Here is a tiny trained network, its code and every weight. The questions are about switching its units off for an input and a target symbol, where a switched-off unit gives its printed mean instead of its output.

import numpy as np


def w(rows, s, z=0):
    codes = np.array(rows[::2]) - 128.0
    scale = np.full(codes.shape[1], s)
    scale[-1] = z or s
    return codes * scale


def f(y):
    return y / 2 * (1 + np.tanh(0.7978845608 * (y + 0.044715 * y**3)))


def softmax(a):
    e = np.exp(a - a.max(-1, keepdims=True))
    return e / e.sum(-1, keepdims=True)


def log_softmax(a):
    a = a - a.max(-1, keepdims=True)
    return a - np.log(np.exp(a).sum(-1, keepdims=True))


def net(x, mask):
    ids = ['ΓΘΠΨαδεμξτ'.index(c) for c in x.split()]
    T = len(ids)
    res = E[ids] + P[:T]
    u = 0
    for l in range(2):
        r = res
        for j in range(2):
            rows = slice(4 * j, 4 * j + 4)
            q, k, v = (r @ M[l][rows].T for M in (Q, K, V))
            z = softmax(np.where(np.tri(T) > 0, q @ k.T / 4**0.5, -1e9)) @ v
            o = O[l][rows]
            res = res + np.where(mask[u + j], z, o[:, -1]) @ o[:, :-1]
        u += 2
        y = f(res @ A[l][:, :-1].T + A[l][:, -1])
        res = res + np.where(mask[u : u + 12], y, B[l][:, -1]) @ B[l][:, :-1]
        u += 12
    return log_softmax(res[-1] @ U[:, :-1].T + U[:, -1])


Q, K, V, O, A, B = {}, {}, {}, {}, {}, {}
E = w([
[140,116,195,154,102,188,73],'Γ',
[148,146,117,96,219,39,142],'Θ',
[104,121,47,102,147,87,153],'Π',
[102,155,63,133,131,177,58],'Ψ',
[100,99,81,179,169,117,71],'α',
[250,129,120,139,138,102,172],'δ',
[85,115,110,92,94,168,183],'ε',
[106,182,130,73,176,154,163],'μ',
[137,157,180,166,235,136,102],'ξ',
[117,148,216,116,145,200,179],'τ',
],0.02)
P = w([
[91,238,143,128,84,82,70],'0',
[51,182,94,222,144,145,148],'1',
[117,197,139,101,113,116,76],'2',
[86,155,110,205,144,144,157],'3',
[143,174,128,80,126,130,82],'4',
[115,132,123,185,146,145,163],'5',
[169,158,130,58,136,140,92],'6',
[139,115,133,168,146,146,168],'7',
[194,140,125,43,147,154,95],'8',
[161,94,141,154,148,145,173],'9',
[219,123,126,26,152,166,100],'10',
[190,75,149,135,150,149,175],'11',
[246,101,127,5,162,176,105],'12',
[214,53,155,121,152,155,180],'13',
],0.013)
Q[0] = w([
[159,101,141,117,89,50,112],'0.h1',
[111,142,112,97,253,85,115],'0.h1',
[121,51,31,158,111,103,103],'0.h1',
[125,154,56,31,128,148,209],'0.h1',
[115,130,154,100,110,106,138],'0.h2',
[109,101,134,129,155,149,139],'0.h2',
[27,95,136,80,127,113,95],'0.h2',
[84,85,155,121,129,120,96],'0.h2',
],0.017)
K[0] = w([
[159,78,148,172,114,46,156],'0.h1',
[160,170,73,104,250,98,105],'0.h1',
[115,57,40,138,93,79,78],'0.h1',
[138,155,39,48,93,159,217],'0.h1',
[130,172,138,126,104,115,135],'0.h2',
[118,133,135,167,112,134,157],'0.h2',
[119,175,122,162,96,102,133],'0.h2',
[105,170,163,167,107,96,145],'0.h2',
],0.016)
V[0] = w([
[224,15,120,61,138,143,170],'0.h1',
[252,136,153,120,72,100,163],'0.h1',
[161,241,76,178,68,167,144],'0.h1',
[53,206,147,135,101,84,89],'0.h1',
[189,84,103,215,177,151,119],'0.h2',
[167,38,51,109,142,205,171],'0.h2',
[2,122,130,139,145,76,77],'0.h2',
[154,120,51,159,121,57,155],'0.h2',
],0.0053)
O[0] = w([
[37,112,72,145,150,102,93,173],'0.h1',
[80,71,88,89,171,180,105,192],'0.h1',
[154,20,138,88,105,128,71,172],'0.h1',
[198,165,157,118,98,155,161,86],'0.h1',
[132,129,225,173,84,68,102,155],'0.h2',
[191,210,194,133,91,158,132,129],'0.h2',
[120,36,86,73,218,180,74,1],'0.h2',
[115,147,123,106,78,3,95,157],'0.h2',
],0.0064,0.0049)
A[0] = w([
[127,136,117,155,145,139,189,122],'0.n1',
[168,155,131,147,163,109,146,92],'0.n2',
[112,57,135,181,112,131,112,89],'0.n3',
[51,146,153,130,131,144,119,100],'0.n4',
[156,111,135,117,84,149,143,81],'0.n5',
[5,132,89,189,111,133,118,74],'0.n6',
[139,131,137,206,134,143,142,103],'0.n7',
[140,89,173,151,107,134,169,74],'0.n8',
[135,114,184,81,121,160,139,109],'0.n9',
[126,169,128,89,161,127,73,2],'0.n10',
[33,181,139,153,125,126,96,148],'0.n11',
[145,96,147,78,73,155,89,49],'0.n12',
],0.016,0.0063)
B[0] = w([
[135,78,128,126,102,135,137,200],'0.n1',
[114,59,146,121,98,116,125,255],'0.n2',
[39,157,156,58,144,141,135,139],'0.n3',
[125,78,87,150,154,167,187,132],'0.n4',
[88,108,97,107,161,83,124,143],'0.n5',
[246,138,230,72,110,105,71,144],'0.n6',
[87,123,171,146,101,109,127,182],'0.n7',
[107,120,69,145,91,128,54,157],'0.n8',
[138,189,138,190,127,75,140,175],'0.n9',
[71,108,173,81,86,125,118,169],'0.n10',
[95,71,84,74,221,195,126,142],'0.n11',
[103,104,129,128,73,118,215,136],'0.n12',
],0.011,0.0065)
Q[1] = w([
[104,34,190,22,189,112,179],'1.h1',
[145,43,153,218,145,30,173],'1.h1',
[164,153,112,153,33,128,14],'1.h1',
[161,146,85,164,137,254,92],'1.h1',
[199,61,45,174,20,128,198],'1.h2',
[132,226,171,163,156,101,224],'1.h2',
[115,193,161,100,148,87,225],'1.h2',
[73,173,79,177,69,142,98],'1.h2',
],0.0064)
K[1] = w([
[155,97,187,57,182,135,154],'1.h1',
[164,91,176,148,144,39,197],'1.h1',
[188,137,86,178,28,114,26],'1.h1',
[75,109,129,156,72,173,63],'1.h1',
[165,182,142,189,101,90,105],'1.h2',
[137,145,137,95,182,156,254],'1.h2',
[127,140,122,66,174,106,204],'1.h2',
[129,181,138,140,109,190,133],'1.h2',
],0.008)
V[1] = w([
[106,110,167,135,97,165,34],'1.h1',
[129,202,141,148,37,197,128],'1.h1',
[174,150,143,166,96,101,145],'1.h1',
[236,95,102,81,115,191,140],'1.h1',
[2,113,155,142,234,83,111],'1.h2',
[62,126,132,119,44,200,111],'1.h2',
[80,127,163,86,114,66,205],'1.h2',
[110,106,171,110,154,197,198],'1.h2',
],0.0046)
O[1] = w([
[56,75,168,59,107,92,71,76],'1.h1',
[129,106,166,14,151,101,150,22],'1.h1',
[113,151,122,87,134,200,98,171],'1.h1',
[146,175,221,75,3,151,154,128],'1.h1',
[124,182,190,110,61,107,148,96],'1.h2',
[110,121,107,173,88,129,83,60],'1.h2',
[131,99,163,91,153,153,159,252],'1.h2',
[103,164,144,144,107,66,112,83],'1.h2',
],0.0052,0.0029)
A[1] = w([
[128,165,128,104,68,68,101,93],'1.n1',
[38,194,69,179,168,109,151,70],'1.n2',
[169,65,55,147,114,90,143,192],'1.n3',
[147,118,144,91,143,237,9,223],'1.n4',
[65,115,40,89,184,83,125,43],'1.n5',
[102,226,77,82,166,112,77,171],'1.n6',
[102,101,73,67,151,151,168,122],'1.n7',
[165,127,209,180,128,129,160,247],'1.n8',
[223,144,129,79,148,82,141,141],'1.n9',
[165,146,197,159,81,102,74,21],'1.n10',
[203,157,144,171,197,173,69,252],'1.n11',
[212,213,179,87,125,112,149,89],'1.n12',
],0.011,0.0038)
B[1] = w([
[166,48,103,151,173,119,154,163],'1.n1',
[156,124,53,122,189,196,125,143],'1.n2',
[82,249,162,111,139,140,115,255],'1.n3',
[223,129,217,145,121,189,120,165],'1.n4',
[140,144,164,254,86,95,152,157],'1.n5',
[131,105,128,190,64,231,144,178],'1.n6',
[121,45,133,105,199,133,175,164],'1.n7',
[131,120,73,74,60,123,134,239],'1.n8',
[63,66,64,91,99,208,57,237],'1.n9',
[119,192,72,65,200,153,186,162],'1.n10',
[151,122,123,157,225,11,84,171],'1.n11',
[71,136,167,198,162,117,64,220],'1.n12',
],0.0078,0.0086)
U = w([
[150,231,152,90,1,67,162,254],'Γ',
[103,31,164,143,127,54,131,99],'Θ',
[169,98,48,187,102,178,140,25],'Π',
[210,91,141,56,91,160,141,114],'Ψ',
[237,135,144,174,140,119,109,139],'α',
[130,130,51,51,160,116,52,168],'δ',
[131,134,90,18,207,155,224,162],'ε',
[59,181,192,108,139,192,121,9],'μ',
[146,182,225,46,181,72,138,114],'ξ',
[123,222,130,185,203,68,160,174],'τ',
],0.0073,0.0032)

Each question gives the input, a string of symbols that net reads in full, and the target symbol t.
The units are the heads (4 rows each of Q, K, V and O) and the neurons (one row each of A and B). Each row of codes is followed by its name. A weight is (code - 128) times the scale printed after its matrix; where a second scale follows, it is the last column's (O, A, B and U).
mask holds one flag per unit, layer by layer, with each layer's heads first. A switched-off unit (its flag False) gives its mean, the last column of its rows in O or B, instead of its output. The means were averaged over made-up inputs and are rounded, as every weight is.
A unit's drop is (log p(t) with every unit on - log p(t) with that unit switched off) / (log p(t) with every unit on - log p(t) with every unit switched off).
k most important neurons: the k neurons with the biggest drops, biggest first
k most important neurons of layer l: the k neurons of layer l with the biggest drops, biggest first
heads that matter: for each layer, one digit per head in row order, 1 if its drop is at least 0.15 and else 0, layers parted by /
input ε μ μ Θ Γ δ δ Θ Θ Ψ δ Π, target δ: heads that matter : 10 / 00
input μ Ψ δ δ Θ ε ξ ε Θ δ, target τ: 2 most important neurons : [1.n3, 0.n8]
input δ ε α δ Π Π μ Γ α δ δ μ Π α, target Γ: heads that matter : 00 / 00
input δ Ψ Π δ Θ δ δ δ μ ξ, target Θ: 2 most important neurons : [0.n11, 0.n2]
input Θ δ Γ Θ δ Π μ μ Θ τ μ α, target ξ: 2 most important neurons : [0.n6, 0.n3]
input ξ μ ε Π Π Θ Θ α μ Π, target τ: heads that matter : 11 / 10
input δ δ α δ μ Θ μ α μ μ ξ ξ δ Ψ, target α: 2 most important neurons : [1.n4, 1.n3]
input ξ Θ Γ α Π μ Γ δ μ, target μ: 4 most important neurons : [1.n6, 0.n10, 1.n12, 0.n2]
input Π δ ε δ Π δ α δ δ Θ ε δ μ ε, target Γ: heads that matter : 01 / 00
input Θ μ δ Θ δ μ, target Γ: 2 most important neurons : [1.n8, 0.n1]
input δ δ Γ, target Γ: 2 most important neurons : [0.n12, 0.n9]
input μ Γ μ δ Θ τ δ Π Θ Θ μ, target μ: 2 most important neurons : [1.n6, 1.n12]
input δ Π Θ Ψ ξ, target ξ: most important neuron : [0.n10]
input δ Π τ δ μ Π ε δ, target ε: heads that matter : 11 / 01
input δ δ δ ξ, target Θ: heads that matter : 10 / 00
input α τ μ μ Γ ξ δ τ δ δ Θ ξ, target Γ: 3 most important neurons : [1.n8, 0.n7, 0.n2]
input δ δ Θ δ Θ δ, target τ: heads that matter : 11 / 10
input δ Ψ ξ δ ε δ τ δ μ ε δ Θ, target τ: 3 most important neurons : [0.n6, 1.n3, 1.n5]
input μ δ μ ε δ δ μ δ α, target α: heads that matter : 00 / 00
input δ μ Ψ δ α δ ξ δ δ δ δ μ δ ε, target Ψ: 2 most important neurons : [0.n6, 1.n4]
input ξ δ Θ μ μ Π, target δ: heads that matter : 01 / 00
input ξ δ Θ μ Ψ δ Θ τ ξ Π τ δ μ τ, target Γ: 2 most important neurons of layer 1 : [1.n8, 1.n9]
input μ Θ Θ Π ξ ξ δ μ Θ δ α α Γ, target Γ: 2 most important neurons : [0.n12, 1.n8]
input α δ α ε Θ δ ε δ α Γ μ ε, target Γ: 3 most important neurons of layer 0 : [0.n9, 0.n11, 0.n1]
input ε Ψ δ α μ Θ Θ δ Π δ δ Θ, target Γ: 2 most important neurons : [0.n2, 1.n8]
input Π τ δ δ δ δ ε Θ Θ, target Θ: 3 most important neurons of layer 0 : [0.n10, 0.n2, 0.n9]
input μ δ δ Ψ δ μ μ δ α Θ δ δ δ Θ, target Γ: heads that matter : 11 / 00
